Each row has a class, written as a number after it.
[-32 -19 -54 -53 -25 -52  21  17  29   8  47  49   5  10  23   7  14  15
  22  27 -28  -3  15 -45  11 -23  24  13  -8 -10  24 -36] => 6
[ 33 -16  36 -25  -5 -26  23 -32 -17 -10  14  -4 -21  -4  -9  -3 -34 -24
 -13 -26 -41  23 -21  19 -10  10  39   6   2 -20 -16 -10] => 4
[ 17  14  18  26  12  24 -14 -34 -26   2 -50 -25   0  32 -21 -47  26  19
   6  16  12  29  27  34  -2 -37  -7 -12  -4  20  32  10] => 4
[ 11  11   6  20  33  19 -23 -31 -25 -15  11 -17 -14 -19  32  -3 -39   1
  21 -13 -11  25  31  18  -9 -15  50  12 -18 -12 -11  -4] => 5
[-12   7  -4  33  19   5 -12  12  12  24  -7 -37  -2  13 -14 -15  -9  24
 -16  13  34  12 -24  25 -54  42 -44  19 -25   6 -14 -14] => 0
[ -6   5  -5 -49  -1   3  15  -4   6 -11  42  55  -5  24   6  -9 -14  -7
  29  -3 -31   1   2 -17  33   4  35   7  -1  -5   3  -3] => 4
[-38 -18  13 -43  -1 -13  29  16  -5  13   3  12 -22  -4  41  -5  61  13
   3 -28 -42   5  -2 -15  18  72  14  14 -17  29  26   0] => 8
[  50    1   99  -27   41  -13   20  -63  -37  -41  -12  -29  -21  -18
   26  -19   11  -14  -42  -32 -101  -10  -31   32   15   20   69   47
   17    4  -54    0] => 5
[ 22  -9  21   8  13 -10   9  -8 -26 -14 -22 -43 -24 -33  25   6   6  -6
 -19   6 -34  30 -23  13 -17 -35  38  25 -17  10 -16   9] => 8
[-32  -1 -31   2  -7 -81  20 -14  21  27  53  23 -15 -13  60 -41  42   3
   5  -1   6 -22  57   3  -4 -22  32  24 -15  51  40   1] => 7
[ 15  17  30   0  21 -37 -13 -25 -18   1 -23  -5 -26 -39  22  -8  -3  -4
 -21 -13 -21  17  32  14 -19 -27  60  31 -27  28  10  -3] => 1
[ 21  36  21 -12 -10  13   1 -34  -7 -10 -33  17 -10  23 -12 -34   9 -18
 -11 -20  18  18  28  -3   1 -35  16  -1  -1  -4  21  -2] => 10
[ 30  11  22  28  21  -2 -28 -39  -6   9 -25 -28 -23 -35  22 -14  14  -2
 -43   7   4  19  -9   7 -25 -66  44  19 -17  19  -9  41] => 9
[ 26  53  33  33  -3  -3  45 -31 -21  -5 -30  26 -30  -3 -15  18 -16 -30
  40 -77  22  19  59   9   2  37  32 -32 -21 -78  35   3] => 0
[-49  -9 -17 -33 -24 -15  25  27   2   3  31  56 -11   0  24 -10  27  11
  15  -6 -19  -9  20 -15  11  13  23  11  -7  35  21 -14] => 3
[-23  11   4 -15  16  19 -32 -10   6   3   2  -4   0  15  11 -72  46  14
 -49 -32  13  -7 -10 -47 -13  37  13  10  -2  12  -1 -22] => 6
[-11 -21  31 -14 -16 -11   9  -6 -35  -4   2 -47 -29 -16  18  27  12  -3
 -44 -16 -54  31 -17  28 -25  19  21  12 -16  31 -13  16] => 3
[-29 -14 -10 -58 -20 -19  24  22   0   3  16  24 -22  15  11 -12  36  -1
   1   7 -37 -17 -13 -20  10  20  18  16   3  42   8 -10] => 3
[ 15  -9  58  -3   3 -17  10 -18 -26   8 -15 -20 -29 -16  -2  11   3  -8
 -45 -32 -59  27 -36  14 -18  31  20  14   0  21 -12   1] => 2
[ 17  22  13  -8   8 -11  -1 -14  -4 -18  -9   0 -48 -34  40  -3   7   7
 -22 -25 -13  11  14  -7 -15 -14  49   7 -26  27 -22  23] => 3
[ -8  27  22 -18  14   3 -32  -4  -8 -13  -2  17  -8  -6  -9 -73  17   2
 -35 -26   9 -10 -15 -19 -11   4  18  26   8  30  -5 -18] => 1
[-42 -38 -37  13  21  25  -2  -8 -16  25  -5  16 -26   2  52 -14   3  -8
  20  -6   0  37  40  22 -19  33  40  -9 -12  29   0 -17] => 8
[-36  -4 -25 -42  16 -14 -16  35  32  12  14   8   7   9   5 -35 -26  -3
 -12  12  34  16 -12 -26 -28  41  -9  27 -27  14   6 -45] => 10
[ -8  -2  37  45  12  18 -30 -41 -41 -12 -18  19 -26  -9  17 -31  43  -6
  -4 -48  20  -2  67   7 -11 -27   3 -12 -25  39  56  17] => 10
[ 12  29  12  39  20  12   9 -26 -19   2 -37 -18 -21  22  -4 -17  19  20
  40 -17  16  10  41  41  -3   5 -13 -21 -18   8  30  -2] => 0
[ 43  -5  19  16  14 -34  -6 -23 -21  -7 -47 -50 -16 -23  22  -4  20   7
 -65   8 -19  11  -8  14 -20 -50  25  18 -23  21  -6  23] => 6
[ -3  -4  31   5  21 -32  11  -5  -7 -32  13 -33  26  18 -26 -68  65 -35
 -53  11 -29 -21 -48 -33  -3 -16   5  22  42   2  19 -25] => 7
[ 13  44  17  11 -13  14 -21 -55 -12  24 -56  -6 -33  21 -18 -24  21  15
  17  -3  20  21  54  -6 -17 -43   4   4 -11  10  20  22] => 1
[-24 -13 -30   6   4  -5  23  22  20 -12  15   8  12  -6   4 -34  22 -24
 -22  27  15 -11 -23 -14 -15  -8   2 -13  10 -35 -17  -2] => 8
[-53   2 -26 -59 -14  -3   3  14   6  11  24  48 -26  16  30  11  39  15
  18  -7 -29   8  33 -33   6  54  30   8 -15  29  22 -15] => 3
[ -2  52   8  36  -2  22   3 -32  -8  22 -35   2 -10  22 -15 -23  16   7
  17  -5  37  18  52  24 -29  -5   2   4 -19 -27  15   0] => 0
[ -4  58 -40 -50  26 -32 -43   4  28   2  32  -5  -6   6 -15 -82 -13   4
 -35  48  14   9 -42 -16 -32  22  38  10   8 -33 -34  -2] => 4
[ 36  12  29  15  27 -14 -20 -54 -41 -25 -26 -10 -42 -21  56 -34  45   6
 -23 -41 -15 -21  44   5  13 -48  53  20 -28  54   1  29] => 6
[  4  17   0  57   7  20 -21 -39 -19  18 -59 -36   4  28   2 -27  36  28
 -13  -1  32  21  51  13 -11 -27  -4  -9 -15   6  30   6] => 6
[  8  24  14  56   3   6   2 -26 -19  12 -33   2 -17  12  -5 -25  10  -5
  16  -9  20   6  33   9  -2 -43   1  -8  -6  21  19  14] => 2
[ 10  29   3  28   3  -6 -10 -40  -7  -2 -40   1 -10   0   1 -29  45  19
   5 -10  39  26  62   0 -16 -33   0  -2  -3  -1  37  -1] => 7
[-13  28  23  -2  41  22  -9  18  23  10 -11   6   2   1 -18 -36 -12  52
  -9 -13  19   0 -38  20 -27 114 -25  19  -7  -8 -33 -40] => 0
[ 33 -10  36 -14   4 -37  25 -37 -19 -11  -2 -33 -19 -13  -5  27 -14 -25
 -21 -11 -52  30 -16  10 -12  13  38  12  14 -28 -12  -4] => 7
[  24   23   15   40    2    2   -9  -25  -22   -8  -46   -1   -6  -26
    9  -13   30   17   10   17   38  -11   67   41   -6 -113   -8    9
  -37   43   22   17] => 2
[ 23   3  40   8  29 -26 -13 -48 -41 -23 -39 -12 -48 -45  36 -23  13 -12
  -2 -10 -28  17  53  14 -19 -83  55  23 -34  46  -2  20] => 1
[-23   1 -18 -39  -3 -25  22  -7  16  17  41  49 -10  -2  24 -37   4 -22
   8 -17  -3 -11  24 -25   6  19  49  16  11   3  11 -22] => 7
[ 12  20  11  54  13  -2  -7 -35 -13  16 -50 -15 -12  28  -7 -62  21  34
  16  16  34  23  37  38 -10 -30 -20  -7 -12  25  21  27] => 4
[  4 -25  18 -28   1  20 -10  12 -24  -3  -4 -34  -3 -10   3  71 -24  19
 -15 -10 -42  29 -26 -16   2  32   5  15 -35 -16  -6   6] => 6
[-10  -1  17   8  20   5 -10  -3 -20   7 -28 -50  -5  18  -7 -58  33   4
 -32  12 -17  23 -53   1 -25  31  13  38  18  23 -17 -30] => 8
[-13  -4 -28 -74   0 -11  19   6  34  -5  35  49  -8  23   1  14   5 -37
  22  -5 -31   2   4 -65  11  16  35  -6   3 -16  13 -55] => 2
[  1  -3 -32  33  -2 -18 -16  13  14  11  22 -33  18 -10 -15  -8 -31 -28
  -9  31  56  -4 -28  -3 -23 -51   2  10 -11 -19   7   5] => 9
[-36  -1 -16 -77  -7 -36  23   1  23  -6  42  75  -8  -2  33  -3  18 -24
   8   5 -31  -5  44 -22  16   1  42   0 -16  -6  26 -13] => 10
[  9  35  29  50   4   9 -18 -35 -24   7 -56 -11  -9  13 -28 -41  15   8
  -5  -4  17  20  25   9 -14 -39   2  -1   6   7  23  13] => 1
[  6 -23  18  -7 -34 -47  38 -19 -11  -4  -8 -34 -35 -13  17  22  20 -16
 -25  -6 -23   9  11  14 -32 -26   7  11 -22  17 -11  17] => 3
[-18  32  -7 -35 -16 -22   0   4  11 -15  14   7 -29   3  15 -57  30  12
 -19 -19   7   7 -13 -35 -19   3  15  23  -4  24 -19 -11] => 3
[  4   2  48 -16  -5 -32  -4 -55 -17  -2  37 -34 -24  11   4  17   1 -34
 -49 -34 -71   1 -21   8 -16  32  40  27   9   5 -28   5] => 1
[-16  23  -6  -8  14  -8  11  14  12 -10  35  13 -11   8  12 -22  -3   7
   3 -30   4   3 -14   3 -10  46  -1   7 -16   0  -5 -23] => 0
[ 20  -7  49 -20   8  -8  20 -29 -17  -2   2  -1 -30  -5   2  27 -12 -13
 -10 -19 -72   5 -28  15   7  21  30   6   5   9 -33   6] => 2
[-51   0 -43 -50  11 -32  23  32  27  21  36  48 -23   5  47   5  24  14
  40  -5  -6   7  42 -12  -3  57   8   2 -45  19  37 -21] => 0
[-22  34 -14  24 -23  40  -8 -18 -20   2 -41 -27   3  42 -16 -38  44   6
   0  15  38  25  47  17 -12 -40  -7 -15   0  11  21   7] => 3
[-26   1 -25 -47  12 -20  10   9  11  10  10  45 -10  -3  29  -6  16   3
  13  -5 -10  21  32 -23  10  39  36   8  -3   9  29 -18] => 7
[ 26 -15  76 -36   8  -5  19 -40 -38 -15 -33 -30 -31 -18 -15  18 -13 -35
 -20 -17 -71   9 -14  13  -5   2  35  16  -4  -8 -33  17] => 1
[-22  21 -34  58  25 -20 -12   6  17  14  17 -40   7  16   0 -22 -23   0
  10  27  34  11 -22  -6 -33  41   7  21  -2 -31 -19 -25] => 8
[ 15  21  14  19   9   5 -13 -31 -26   4 -35   4 -13  16  -4 -50  28  26
   9 -10  19  13  38  38   8 -15   4 -18  -8  28  41  16] => 4
[-35  19   1  25  10  11 -24  20  -7  41  -7 -53   2  26 -33 -12 -16  43
 -10  14  15  46 -42  31 -56  86 -43  28 -16  -2  -2 -29] => 0
[ 32  18  17  34   0  18 -11 -63 -39  -1 -46 -47 -15  23   2 -57  25  -2
 -27 -24  20 -10  30  41   2 -42  17 -17   7  15  -4  17] => 6
[-11   5 -19 -57  29 -44 -44  13 -39 -23 -19 -85   6  -1 -21 -15  61 -23
 -19  87 -21  11 -31  10  -7 -31  11  12  -9  -5  28  10] => 9
[-12 -22   8  15  12   4 -21  11   8  14 -17 -17  10  -1 -23 -26 -26   0
 -24  27  52 -10 -12  15 -48   7 -46  23 -23  10 -13 -12] => 10
[  0  19   6  42  -5  -2  -3 -39 -21  -7 -30   3 -25  11   7 -21  43   1
   2   0  15  -8  55  10 -18 -43  18   5  -4  26   8  12] => 3
[ 14  34  12  32  15  22   4 -30 -16  13 -60   8 -31  11  11 -23  37  23
  21 -22  31  15  63  35 -13  -9  -4 -10 -30  23  33  13] => 0
[  1   3  22 -32  12  -3  27 -18  -5   0  33 -22 -29  -5  18  47 -21 -22
   0 -24 -54  13  -4  24 -13  55  30  -4 -28 -32 -24   7] => 0
[ 35 -12  62 -34 -29 -27  48  -6 -23 -26  -2 -34 -31 -10 -12  39 -11 -15
 -48 -42 -68   5 -69  15   3  41  16  10  10  -2 -39  16] => 3
[-26  22  11 -34   7  30  -1  29   6 -18  -3   6   3   8 -14 -97  31  12
 -34  -8  16 -25 -45 -16   1  30   3   6  21  27 -28 -19] => 3
[ 46 -28  48  -8 -11 -41  30 -38 -31 -15 -13 -38 -16  -6   3  27  -8 -24
 -56 -26 -64   6 -34  17  -5  -3  36  20   5 -14 -28  -1] => 6
[-22   6  -4  32  22  28 -13  12  -9  12   8 -33  10  24 -14   1 -19   6
  15  13  23   9  -3  24 -32  28 -24  27 -28   3  -1 -29] => 0
